Rows and whether each has a hidden trait (one of two labels; each part has its own)
[-3  5  5 -7 -8 -1  1  4  0 -1 -1 -6  1 -9 -6 -4  0 16 -1  0  2  0  4  3
 -1 41  6 -1  4  4 -5] -> <56>
[-1  5  6 -7 -8  0  2  3 -5 -2 -1 -6  3 -7 -4 -4  0 22 -1 -1  4  1  4  1
  0 40  4 -1  4  6 -9] -> <56>
[-20   2   3  -5  -1   7   3   6   0   7   5  -5   6   5   0   2   6  17
   0   0  -3   0  -4  -3   4 -11   2  -1  -2  -9   5] -> <56>
[ -9   0  -5  -5  14   4   4  -2   2   5   3  -1   4  11   3   5   4 -21
   0   0  -7  -2   1  -6   4 -21  -6  -1  -3  -2   4] -> <61>
[ -3   8  -1 -11  -5   0   6  -2   0   0   3  -6   1  -3  -3   2   3 -19
  -1   0  -5  -2  12  -1   0  19  -4  -4   4  11  -6] -> <61>
[-12   3  -5  -3   7   4   4  -2   4   6   6  -2   1   6   2   5   6 -24
   0   2  -8  -2   3  -3   2 -26  -5  -2  -2   0   9] -> <61>
[-11   3  -4  -8  14   5   5  -2   4   6   4  -3   3  10   0   4   4 -19
   0   1  -7  -2   3  -4   3 -25  -7  -3  -1   1   3] -> <61>
[-15   5  -4  -1   5   4   4  -1   5   6   5  -2   0   5  -1   3   7 -13
   0   2  -9  -1   0  -3   2 -38  -4  -2  -2  -3   6] -> <61>
[  1   3   7  -6  -9   0   2   4  -7  -1  -3  -4   5  -5  -1  -4  -3  20
  -1  -2   5   1   4   0   0  47   6  -2   3   6 -10] -> <56>
[ -8   5   7 -11 -14   0   4   4   1   1   1 -10   3 -13  -9  -3   3  16
  -1   1   1   1   1   3   0  31   6  -1   5   0  -6] -> <56>
[10 -4  3  2 -2 -2 -3  2 -9 -4 -6  2  4 -2  2 -5 -6 12  0 -4  9  3  3  1
  0 41  2 -1  1  3 -9] -> <56>
[  3   7   0  -2  -9  -2   5  -2   0  -2   2   0  -2  -3  -2   2   1 -16
  -1   1  -2  -1  10   1  -3  10  -4  -3   3   9  -8] -> <61>
[  3   2   6  -2 -10   0   1   5  -4  -1  -1  -3   3  -4  -1  -3  -1  21
   0  -1   5   1   0   2   0  39   3  -1   3   1  -3] -> <56>
[ -9   8   0  -6 -10  -1   6  -1   1   0   5  -3  -2  -4  -4   3   4 -13
  -2   2  -4  -1  10   1  -3   8  -3  -4   5  10  -6] -> <61>
[-16   4  -2  -6   3   4   6  -1   4   7   7  -3   0   5   0   5   4 -14
   0   2  -9  -2   1  -3   2 -28  -4  -3  -1  -3   6] -> <61>
[ -3   4   7  -5 -12   0   3   5  -5   0   0  -6   2  -9  -5  -3   2  25
  -1  -1   4   0   1   3  -1  36   5  -1   4   2  -8] -> <56>
[-18   1   3  -5   2   5   1   6   4   6   4  -6   4   2   0  -1   5  23
   1   1  -4   0  -7  -2   3 -23   5   1  -2 -10   8] -> <56>
[-11   1  -6   0   6   4   4   0   1   6   6  -2   2   9   5   5   5 -11
   1   1  -8  -1   1  -5   2 -21  -7  -3  -3  -1   6] -> <61>
